In the rows, zero is written as 128.
Here are made-up elements, facts about them, and rows of numbers that follow some of those facts. Name the element behind each unnamed row.

Facts:
π: hangs directly under; χ: belongs to class
z103	π	z671; z112	π	z170; z113	π	z422
z114	π	z516; z120	π	z256; z125	π	z895
z129	π	z422; z133	π	z681; z135	π	z72
z138	π	z809; z152	π	z992; z178	π	z616
z182	π	z391; z19	π	z46; z190	π	z574
z196	π	z277; z199	π	z468; z2	π	z46
z206	π	z388; z235	π	z327; z238	π	z112
z245	π	z895; z247	π	z516; z250	π	z992
z256	π	z625; z26	π	z391; z260	π	z895
z274	π	z958; z275	π	z72; z277	π	z809
z284	π	z46; z287	π	z589; z288	π	z895
z298	π	z671; z316	π	z388; z318	π	z362
z327	π	z170; z328	π	z625; z329	π	z327
z338	π	z256; z342	π	z574; z359	π	z658
z360	π	z550; z362	π	z35; z368	π	z658
z377	π	z589; z388	π	z35; z39	π	z388
z393	π	z958; z4	π	z52; z418	π	z895
z422	π	z681; z429	π	z52; z433	π	z52
z446	π	z992; z45	π	z809; z453	π	z809
z46	π	z681; z463	π	z625; z467	π	z895
z468	π	z992; z487	π	z589; z491	π	z625
z493	π	z783; z50	π	z574; z506	π	z503
z516	π	z35; z52	π	z35; z526	π	z391
z527	π	z446; z531	π	z503; z550	π	z472
z551	π	z388; z57	π	z658; z574	π	z391
z580	π	z362; z582	π	z170; z588	π	z472
z589	π	z809; z599	π	z138; z6	π	z616
z611	π	z658; z616	π	z170; z630	π	z516
z637	π	z182; z638	π	z992; z639	π	z658
z642	π	z138; z643	π	z895; z645	π	z446
z648	π	z625; z649	π	z182; z655	π	z958
z658	π	z809; z663	π	z472; z665	π	z138
z67	π	z468; z671	π	z472; z674	π	z327
z676	π	z503; z679	π	z828; z686	π	z72
z691	π	z73; z693	π	z422; z702	π	z646
z711	π	z388; z72	π	z681; z723	π	z327
z73	π	z681; z731	π	z422; z739	π	z73
z743	π	z958; z749	π	z658; z773	π	z516
z783	π	z391; z789	π	z138; z82	π	z472
z821	π	z663; z828	π	z681; z849	π	z625
z851	π	z388; z855	π	z663; z857	π	z506
z861	π	z170; z867	π	z472; z868	π	z574
z873	π	z958; z880	π	z112; z895	π	z681
z901	π	z35; z902	π	z256; z914	π	z646
z919	π	z783; z929	π	z182; z93	π	z468
z934	π	z46; z935	π	z468; z942	π	z550
z945	π	z516; z958	π	z472; z966	π	z663
z969	π	z72; z973	π	z138; z981	π	z506
z990	π	z133; z998	π	z646; z103	χ	586
z113	χ	112; z114	χ	53; z120	χ	827
z129	χ	341; z135	χ	884; z178	χ	341
z19	χ	341; z190	χ	798; z196	χ	884
z199	χ	974; z206	χ	53; z238	χ	827
z245	χ	884; z247	χ	974; z250	χ	884
z26	χ	974; z260	χ	974; z274	χ	53
z275	χ	586; z284	χ	528; z287	χ	974
z288	χ	350; z298	χ	974; z316	χ	767
z318	χ	513; z328	χ	884; z329	χ	767
z359	χ	350; z360	χ	827; z368	χ	53
z377	χ	798; z39	χ	586; z393	χ	974
z4	χ	974; z418	χ	827; z429	χ	53
z433	χ	798; z45	χ	53; z453	χ	341
z463	χ	350; z467	χ	314; z487	χ	314
z491	χ	314; z493	χ	350; z50	χ	767
z526	χ	341; z527	χ	479; z531	χ	84
z551	χ	350; z57	χ	978; z580	χ	974
z588	χ	53; z599	χ	884; z6	χ	350
z611	χ	974; z630	χ	479; z637	χ	53
z638	χ	112; z639	χ	827; z643	χ	586
z645	χ	112; z648	χ	479; z649	χ	974
z655	χ	112; z67	χ	827; z676	χ	528
z679	χ	350; z686	χ	974; z691	χ	53
z702	χ	767; z723	χ	314; z739	χ	974
z743	χ	350; z749	χ	586; z773	χ	528
z789	χ	479; z82	χ	112; z821	χ	341
z849	χ	528; z851	χ	341; z855	χ	314
z857	χ	528; z861	χ	974; z867	χ	767
z868	χ	350; z873	χ	513; z880	χ	978
z901	χ	528; z902	χ	513; z919	χ	84
z929	χ	314; z93	χ	884; z934	χ	767
z935	χ	350; z942	χ	884; z945	χ	884
z966	χ	978; z969	χ	350; z973	χ	341
z981	χ	350; z990	χ	350; z998	χ	978

Some elements and their rows:
[180 150 143 174 173 166 173 107 150  59 174 101  85 114  99 127 198  91
 154  47 137 111 117  75  86 139  93 143  92  87  85 195 192  69 151 111
 137  91 164 116 143]: z422
[102 104 147  99 125 161 104 129  81 136 131 142 115 136 112 156 133 129
  65 149 122 125  89 158 159 150 114 121  99 104 146  82 109 153  88 100
 112 140 104 131 156]: z429
[107 108 119 125  89  86 110 161 108 112 140 177 124 174 119  98 138 117
 122 127 147 186 152 157  78 124 136 115 107 117 174 114 114 165 131 125
  70 195  82 117 124]: z274
[118 132 117 114 122 134 114 167 157 155 119 122 151 113 156 153  90 164
 143 160 138 135 151 144 113 100 164  97 121 115  97  96 139 142 153 139
  97 100 121 116 141]: z981
[196  60 147 166  83 138 182  80  75  69 177 173 167  76 112 121 123 190
 161 136 116  87 163 120 136 197 178 106 108  87  84 191 115  74 184  76
 176 110 150  88 100]: z468
[196  64 135 163  89 138 174  80  78  74 171 155 159  80 104 119 128 189
 161 126 117  88 156 127 136 191 162 111 110  87  89 192 114  76 180  80
 169 112 151  89 113]: z992
[192 169  90  92  88 167 119 101 107 163  92 111  72  94  98  97 128 108
 159  49 103  85  74  92  94 169  88 160 154 116 144 187 102  87 187 169
 134  95  95  91 152]: z809
[191 164  92  92  93 162 119 102 104 158  97 110  77  93  97  99 131 118
 161  52 106  85  77  99  99 166  90 156 152 109 143 187 103  83 185 162
 129  96 104  91 153]: z589
[175 119 101 148 131 136 131  96  97 125 137 106 122  94  82 117 150 162
 160  76 116  93 115 137 142 142 103 129 113  90 123 197 113  86 140 109
 103 110 164  95 154]: z503
[ 96 107 147 110 164 109  97  89  79 132 125 131 113 132 107 148 130 107
  61 150 104 115  72 152 172 140 102 142 147 116 170  93 111 147  78  93
 173 168 103 162 138]: z773
[122 170  93  92  79 158 133 177 144 150 103 169  97 123 167 104 105 103
 107 132 150  94 105 141 136 121 135 161 155 155 128  87 100 139 173 176
 147 114  75 112 133]: z611
[100 120 127 174  92 116 103 124 126 155 105 120 111  97 123 106 132 143
  98 161 153 138 162 116 138  86 106  74 113 175 160  94 105 172  86 154
 124 112 174 109 157]: z178
[116 132 147 137 125 100  99 130 120 153 129 121 154 126 133 135  92 144
 137 161 124 123 126 113 127 110 178 106 145 127 134 105 135 167 147 106
 138 111 141 115 120]: z491
[207  95  94 128 190 185  92 124 180 147 109 102 157 144  79 106 197 142
 161 133  86  90  85 148 172 137 167 185 138  94  72 196 103 129  80  93
  63 134 182  98 110]: z574
[135 117 107 105 174 167  94 183 188 165 104 117 168 153 154 145 122 150
 160 167 122 132 136 148 146 101 193 157 135 123  71  96 123 166 107 129
  68 106 165 121 114]: z868
[130 136  95  88  82 156 115 145 123 164  92 144 113 147 144 114 103  90
 121 114 125  89 128 128  68 159 110 134 140 185 127  82 106 157 168 169
 121 113 107 107 144]: z639
[114 105  99  98 185 174 103  84  75 158 139 102 121  92  72 193 129 174
 146  76  75  92  62 157 172 171  83 119  83  85 132 185 142  72  91  81
 133 106 116 117 166]: z35
[181 148 143 173 173 170 174 108 151  59 172 100  84 113  99 128 199  90
 154  49 139 111 114  77  87 137  94 144  94  88  83 194 191  70 148 110
 138  92 164 116 141]: z72
[172 121  99 146 133 134 130  97  98 126 139 107 122  96  85 119 151 156
 160  76 116  95 113 136 140 144 103 129 113  91 124 194 115  88 138 109
 101 112 162  94 153]: z646
[148 117  93 158 122  83 117 108 100 122 151 112 130 138  78  98 145 160
 162  55 125 149 142 157  73 126  97 111  98  85 174 200 148  88 169 116
  64 188  93  97 145]: z663

Which element is each row?
No name comes twice in this set of rows, the named rows included.
[136  98 128 110 136 169  97 165 157 128 117 151 137 168 117 105 180 106
 142 163 128 125 110 153 155 132 181 172 129 148 110  86  99 175  82 108
  69 157 167 113 106]	z637
[115 155 189 151 163 116 113 147 161  93 149 104 120 156 144 145 142  85
  94 128 139 155 122  68  81 107 162 120 137 114 108 104 197 143 153 112
 157  94 135 157 107]	z467
[107 131 103 118 117  85 111 178 161 153 126 134 154 154 154 131  89 160
 151 152 144 190 166 157  67  96 158  89 111 100 162 131 169 142 170 147
  69 145  73 125 134]	z743
[128 122 121 122 174 123  90 152 172 161 112 110 164 163 130 129 125 123
 154 167 106 121 102 128 151 108 195 161 154 132 107 107 124 178 107 100
  85 123 167 122  94]	z929
[122 166  96  96  82 154 136 176 144 143 110 165 104 122 163 107 107 107
 110 136 151  98 111 145 143 119 138 160 151 143 127  91 101 138 164 172
 144 118  80 112 135]	z287
[ 99 125 120  95 169 158 100 149 107 167 117 111 150 116 150 195  85 171
  97 163 113 134  98 157 155 109 118  92 103  92 105  84 162 122 117 116
 115  98  84 151 161]	z551

The same elements again, as new rows of numbers:
Known rows:
[144 125 151 127 126 117  81  96  89 128  96 101 104 129 159 114 154  76
 108 161 160 144 149 141 159 127 130 117 166 154 133 139 135]: z247
[118 155 148 131 148 132 127 125 145 166 100 115 122  98 157 153 121 115
 131 185 170 157 111 115 173 135 138 111 133 143 116 157 127]: z919
[161 132 123 142 115 147 116 129 125 120 110  85 160 121 126 133 123  84
 121 111 132 147 150 122 157 116 130  93 156 126 110 147 125]: z691
[192 135 146 108 112 181 122 111 122 136 119 109  98  90 132 168 169  76
 153 160 131 111 151 102 149  88 144 108 103 130 115 147 137]: z789
[118 141 164 143 138 143 161 125 173 158  89 113 125 115 163 135 109 100
 129 179 158 156 154  96 180 110 107 127 120 155 106 134 128]: z190
[127 172  64 160 145 129 127 148 125  69 173 145 135 142 104 137 151 136
 155   7 122 170 135 159 182 105  55 120 125 101  85 137 166]: z895
[158  96 165 160 134 154  95 147 155  94  72 137 135 132 128 142 130 109
 100 183 102 150 161 112 139 139 135  97 119  67  86 124 143]: z329
[170 157 182 116 134 141 136 135  87 121 107 145 114 105 129 168 148  77
 120 143 171  92 155 127 128 101 161 100 129 117 126 158 120]: z57
[154 139 151 123 115 132 157 134  94  83 174 211  55 130 127 169 168 118
 147  51 132 134 113 124 161  86  90 145  80  89 117 135 187]: z277
[165 123 145 122 143 118 108 113  93 134 112 128 155  87 137 145 126  90
 118 152 145 162 127 109 133 121 155 138 158 162 109 115 112]: z298
[178 118 144 132 135 164 102 135 141 104  98 161 139 104  93 118  83  83
  95 158 116 165 144 110 145 126 165 146 120 144  93 111 118]: z867
[ 91  75  99 122  94  89 143 123 127  52 140 208  97 151 104 132 197 139
 155  46 164 156 107  96 179 136 121 132  76 138  89 135 170]: z446
[133 133 170 145 131 130 176 129 145 164  80 119 135 126 167 133 106 108
 110 147 172 137 133 121 166 121 120 103 138 152 113 129 119]: z526
[164 110 124 116 120 156 104 107 143 137  98  99 127 104 133 140 168  95
 152 166 135 135 146 108 155 123 140 107 109 146  91 130 127]: z648
[161 104 159 122 109 131  92  98 114 115  97  98 101 144 152  94 142  58
 107 147 143 139 175 139 158 122 121 126 147 144 118 123 131]: z773
[166 145 103 148 123 144 100 138 127 115 122  77 154 108 121 139 122  95
 111 112 137 153 126 140 159 125 141  80 164 117 109 166 112]: z418
[160 142 117 153 130 149 117 137 139 103 106  96 151 117 120 131 127  89
 113 121 136 138 165 133 159 110 130  93 144 129  99 146 113]: z2
[175 136 116 153 115 163 129 138 122 127  85  98 164 134 118 129 118 103
 112  95 132 128 139 139 159 117 135  65 152 136 108 140 128]: z135
[183 124 174 122  97 157 136 123 102 127 116 119 112 110 136 161 132  69
 117 132 138 120 141 101 142  94 151 101 133 115 133 154 138]: z45
[126 119 125 130 126 111  96 104  94  88 137 191  43 175 141  92 174 119
 126  67 136 161 122 175 188 130  63 156 109 128 112 105 195]: z362

Which element is each row?
No name comes twice in this set of rows, the named rows included.
[152 120 152 137 117 160  72 119 138 100  79 127  79 151 120  89 115  70
  86 166 132 144 168 150 178 134 139 121 128 131 118 140 143]	z316
[150 105 162 146 143 112 101 122 104 127  91 110 153 111 164 165 167 110
 124 175 136 149 141 106 125 133 127  95 155  96 104 127 133]	z861
[135  87 133 131  98 126 126 124 141  88  87 127 135 122 116 128 153  93
 116 141 163 130 149  94 159 129 170  95 119 152 100 146 113]	z152
[190 132 163 121 102 154 122 129 101 123 127 121  96  95 135 169 137  80
 106 140 142 122 114 114 144 104 167  93 131 104 136 168 126]	z639
[156 146 167 144 125 157 140 121 118 113 104 133 109 104 138 165 138  80
 124 168 137 125 174  80 161  70 135 114 124 145 129 145 149]	z377
[195 107 141 130 121 156 130 126 104 141  78 144 154 117 117 125 105 105
 101 121 129 138 117 122 142 126 163 106 140 163 105 100 125]	z942
[153 105 168 170 139 126 130 131 107 121  64 130 157 130 156 153 146 122
 105 161 131 134 152 109 138 117 126  80 151 115 107 111 142]	z178
[167 151 163 119 110 143 166 135  84  85 183 214  40 121 124 184 170 109
 146  53 132 121 115 118 159  68  98 142  74  81 127 144 192]	z658
[159 115 148 138 123 140 122 127 134 114  95 121 128 116 130 130 132  91
 109 150 145 137 151 121 152 121 144 106 130 131 101 131 117]	z914
[132 144 134 137 144 133  96 122 115 132  94 122 129  98 137 159 144 107
 127 179 154 152 125 105 160 127 151 103 143 146 123 153 136]	z531
[190 120 162 132 100 168 147 131 104 135  87 132 120 126 128 148 127  93
 107 120 139 104 127 120 149 103 155  76 128 128 126 140 142]	z196
[170 122 151 144 142 132 136 123  95 127  84 152 160 105 130 134 107 103
  98 140 140 148 138 108 141 107 152 124 154 178 110  97 122]	z821
[149 118 168 144 156 118 106 137 105 120  75 135 156 123 143 153 161 110
 118 165 152 123 156 135 118 145 135  89 141  93  93 122 122]	z880

Now the same elements, written a new way:
Named rows:
[162 112 121  91 120 134  93 157 103 119  96 184 131 165 123 131 139 131
 157 137 113 115 122 129 125  97  98 175 134 127 145 168 179 107 153 169
  69 142 102 166 104 121 114]: z671
[123 149 108 118 190 115 127 138 122 119 112 141 134 110 166 116 140 112
 160 113 168 100 107 127 154 116 108 148 142 145 133 126 111 149 103 146
 135 136 143  84 103 127 127]: z981
[ 90 161 125 118 154  94  79 129 185 138  73 173 161 105 118 114 115  72
 132 159 164  86 139 101 123  88  92 155 183 136 113 100 105 112 129  81
 181 181 122 131 111  96 131]: z723
[188 129 126  62 154 155  63 187 147 102  92 189 134 165 163 145  94 134
  98 128 121 132 123 157 109 108  91 176 154 153 137 145 148 100 133 197
  86 162 142 138 135 112 138]: z393
[151 146  95 126 150  98 134 138 141 133 143 154 166 144 148 147 130 105
 123 151 113 120 153 140 119  73 144 124 192 115 127 134 113 157 114 125
 115 129 131 122 149  96 124]: z702
[150 145  37  85 152 170 157 128 139 139 141  92 127  81 181 115 146 132
 169 162 105 136 176 171 107  86 118 112 138 148 183 130  73 158 132 152
 140 167  79 121 161  83 119]: z19
[168 112 120  88 119 135  91 158 105 116  95 186 133 167 124 129 136 131
 155 137 113 114 123 134 125  98  98 178 135 130 145 170 181 101 152 172
  67 143 104 167 105 120 114]: z958
[152 130 129 151 122 123 137 135 107 167 121 145 112 137  91 126 157  98
 128 103 154  88 139  95 138  60  96 110 151 141 168 182 157 141 144 151
  68 141  78 167  87 133 130]: z589
[123 171 159 116 159 117 133 131 152 164 101 152 122 161 108 180 138  88
 140 122 105 127  84 121 103 134 137 132 160 155 218  77 110 166 104 188
 124 141 153 161 155  95 144]: z4
[172 152 141 154 133 131 144 126 135 168 149 142 107 129  87 124 155 100
  70 106 184  93 151 101 137  62  84  94 175 166 184 182 118 110 123 156
  68 136  85 157  85 128 140]: z665
[190 176  95 150 138 137 135 129 118 163 131 105 135 109 118 135 157  94
  76 133 203 126 182 132 148  88  89  71 142 155 182 175 119 154 122 155
  72 112  97 141 117  97 142]: z196
[177 120 129  66 159 140  79 175 139  89 111 195 145 152 163 130 101 132
 111 138 118 103 111 159 125  99  96 186 174 164 131 146 147 108 120 175
  92 147 157 117 118 119 120]: z855
[195 182  79  99 205 114 104 140 147 148 148 147 173 164 139 141 161 145
 168 102 156 149 178 142 159 163 154  52  94  84 138 127  90 124  84 112
  94 114  78 140 133 108 113]: z93
[131  94  95 162 170  73 146 138 102 142 192 137 147 170 150 159 158 112
 116 147 151 156 118 120 150  62 113 198 195  75 125 156  99 131  93 167
 176 156 135 133 162 131 149]: z919
[151 144  36  81 151 168 156 130 139 139 140  94 125  83 182 116 148 133
 171 163 105 136 177 171 107  87 119 111 140 147 184 132  73 160 131 151
 139 166  80 122 160  83 119]: z129
[162 142 125  83 168 123  96 166 134  62 110 194 151 140 191 140  95 135
 111 139 130 103 104 164 117  93 105 188 188 161 106 137 153 133 106 166
  86 133 175  71 116 126 121]: z103
[121 156 143 117 181 109 149 130 140 153 113 138 145 132 137 161 133  67
 148 132  94  99  80 142 132 133 156 136 187 171 192  78  94 201  90 173
 138 112 206 110 158  77 128]: z773
[119 125  90 103 124 145 157 125 121 139 125 142 101 124 132 119 159 142
 201 131  92 108 139 122  97  62 110 142 140 129 181 148 134 132 148 150
 107 183  41 160 116 132 113]: z895
[128 167  61  49 194 182 126 141 164 130 134 117 103  69 172  96 132 152
 182 132 143 103 137 155  98  80  87 105 114 189 206 101 112 180 136 155
 153 175  70 109 161 128 124]: z113
[170 155  86 137 171 136 139 156 134 181 136 111 125  92 150  94 124  79
  64 101 186  89 141 110 136  69 111  71 163 180 146 164  98 186 141 164
 101  87 159  84 119 104 149]: z377

Rows to name:
No name comes twice in this set of rows, the named rows included.
[134 114  56 113 211  98 114 157 113 169 193 122 148 138 169 110 146 112
 116 147 192 146 102 112 139  74 107 166 142 109 136 133 112 185 133 181
 206  96 164  99 197 128 153]	z190
[135 108 106 128 175  89 114 127 114 158 205 150 132 180 109 143 176 135
 127 152 183 150 111 102 142  69  83 192 151  91 175 151 133 112 113 175
 178 145  91 173 167 152 148]	z342
[193 180  96 153 137 141 138 127 117 166 135 102 131 106 117 134 156  90
  68 133 208 123 186 131 149  86  84  65 145 160 184 178 120 155 122 155
  67 112  96 143 118  97 143]	z599

The same elements again, as new rows of numbers:
Named rows:
[112 161 177 114 127 185 125 152 135 155 183 216 153 140 108 125 125 133
 192  55 162 136 108 110  39 149 148 141 106 191 118 110]: z182
[151  83 147 110 110 112 121 105 107  98  90  72 113 151 193 187 141 157
 107 143 106 106 177 157 125 104 133 152 132  91 103 108]: z861
[108 132  88 121 157  72 153 147 103  81 131 143 108 124 158  96  81 115
 136 174 118 163 112 151 149 136  92 116 160 125 151 151]: z19
[114 126  84 137 153  70 146 140 119  78 138 152  88 136 153  96  83 142
 144 171 121 153 121 140 139 120  99 127 176 122 145 139]: z135
[120 110 115 159  60 125  98  75 168 158  88 146  87 132  76 157 135 111
 103 114  80 133 149 127 134 127 151 110  79  95 134 113]: z316
[135 147 143 175 107 112 133  95 177  83 137 117 106 131 101  82 117 158
 149 166 156  98  77 118 139 121 111 126 154 129 120  96]: z789
[130 116 115  86 139  96 174 137  84  73 143  86 148 139 198 162 116 139
  73 154 116 118 125 161 125 165 102 121 118  96 102 165]: z238
[143 156 169 117 102 203  73 148 189 157 181 192 160 146  40 166 146 102
  97  81  59 136 166  68 124 170 188 128  96 132 145 147]: z516
[130 130 104 131 110 109 137 105 116 146  94 118 143 111 118 125 122 120
  89 133 135 145 126 142 114 110 124 117  80 126 125 106]: z981
[122 108 108 133 125 116 149 118 115  93 137 110  99 133 144 140 122 157
 122 144 140 120 120 138 104 124 118 136 139 109 111 131]: z491
[116 161 177 117 128 182 123 152 137 154 182 213 156 140 107 123 129 132
 187  57 156 134 112 108  47 146 148 141 110 189 119 111]: z783
[159 211 213 126 140 187 113 149 190 125 173 151 200 138  77  61 157  96
 174 137 117  80  87  69 144 147 150 131 160 179 122  90]: z658
[134 109 117 171 104  99 139  99 150  99 136 142 100 150 135 124 116 183
 121 139 143 133 109 145 121 113 121 128 128 113 118 118]: z527
[121 161 146 166  97 111 150  87 163 107  98 121 141 119  96  59 123  97
 144 166 129 125  51 147 163 136 113  96 111 133 129  87]: z368
[137 122 107  99 133 104 121 126 102 134 130  80 116 113 158 176 120 163
  97 118 168  86 172 110  89 120 110 148 131 121 104 138]: z902
[151 156 171 120 141 174 116 159 152 157 171 184 183 155 112 116 156 121
 139  96 103 131 134 100 122 136 163 134 126 158 127 127]: z503
[114  87  73 163 140 168 175 119  95 167 100  99 118 103  98  99 187 113
 118 132 142 146  93 148 132  84 146 115 110 108 119 129]: z966
[ 99  94 145 111 108 142 112 105  98 120  96  96  68 109 149 181 113 148
 178  99 178 107 146 146  58 114 118 155 130 136 113  97]: z649
[149 111 118 123 115  74 160 110 115  90 133 115 141 164 196 154 123 166
  73 150 112 118 132 158 131 135 113 123 112  95 100 141]: z674
[107  68 132 156 147 182 140 134 100 122 106  65 104 106 122 131 160 128
 147 131 160 151  88 166 178 122 136 125 141 104 144 155]: z103

Which element is each row?
No name comes twice in this set of rows, the named rows included.
[150  99 117 127 117  91 167 111 114  68 138 112 126 168 188 151 129 176
  80 162 103 121 130 157 116 120 121 135 127  87  95 128]	z723
[132 124 103  96 113 128  90 120 126 141 132  85  99 103 110 201 114 148
  75 110 141  90 191  86  94 141 125 144 118 108 118 150]	z318
[124 155 123 144 114 131 163  99 141  90 108 108 130 112  93  70 131 100
 134 181 125 110  71 130 117 114 119 115 126 128 111  77]	z57
[114 129  80 135 155  59 143 143 117  76 135 156  89 134 156  93  76 142
 145 176 119 158 129 139 143 117  92 129 180 124 149 141]	z245
[111  84  93 188 128 155 162 110 116 192  88 107 125 108 100  87 187 109
 131 116 153 161  71 165 185 102 143  97  95 113 136 143]	z274
[122 156 144 166  98 111 149  88 161 110  97 124 139 121  99  66 123  99
 141 163 126 129  54 150 164 135 114  96 109 132 133  90]	z45
[132  87 144 113 112 129 113 107 106 111  90  75  95 130 167 181 135 147
 133 127 133 104 168 147 110 105 129 152 136 107 112 107]	z199
[144 114 117 123 117  79 157 113 117  95 134 113 136 156 185 150 122 163
  80 146 118 118 130 155 130 136 114 123 116  98 104 142]	z582
[111 121 113  90 143 113 167 139  82  86 143  87 133 119 174 155 111 129
 102 140 145 118 115 152 112 167  98 122 122 111 113 165]	z67
[116 134 180 139 124 149 128 114 144  49 115  71 117 112 115 101 108 114
 163 179 144 113  67 147 165 151 109 125 156 124 135 104]	z749
[136 169 132 135 111 118 134  98 142 127  96  91 154  98  93  85 121 102
 115 161 146 107  92 120 129 119 116 114 106 140 121  80]	z359
[125 141 134 136 126 129 146 113 141  79 137  94 108 121 119 105 122 138
 144 168 150  90  93 118 119 130 110 132 160 124 111 109]	z487
[126 123  99 150 116  55 113 104 135 154  66 160 100 134 145  96 107 112
 151 145  99 154 152 149 160  85 116 121 134 130 151  97]	z934

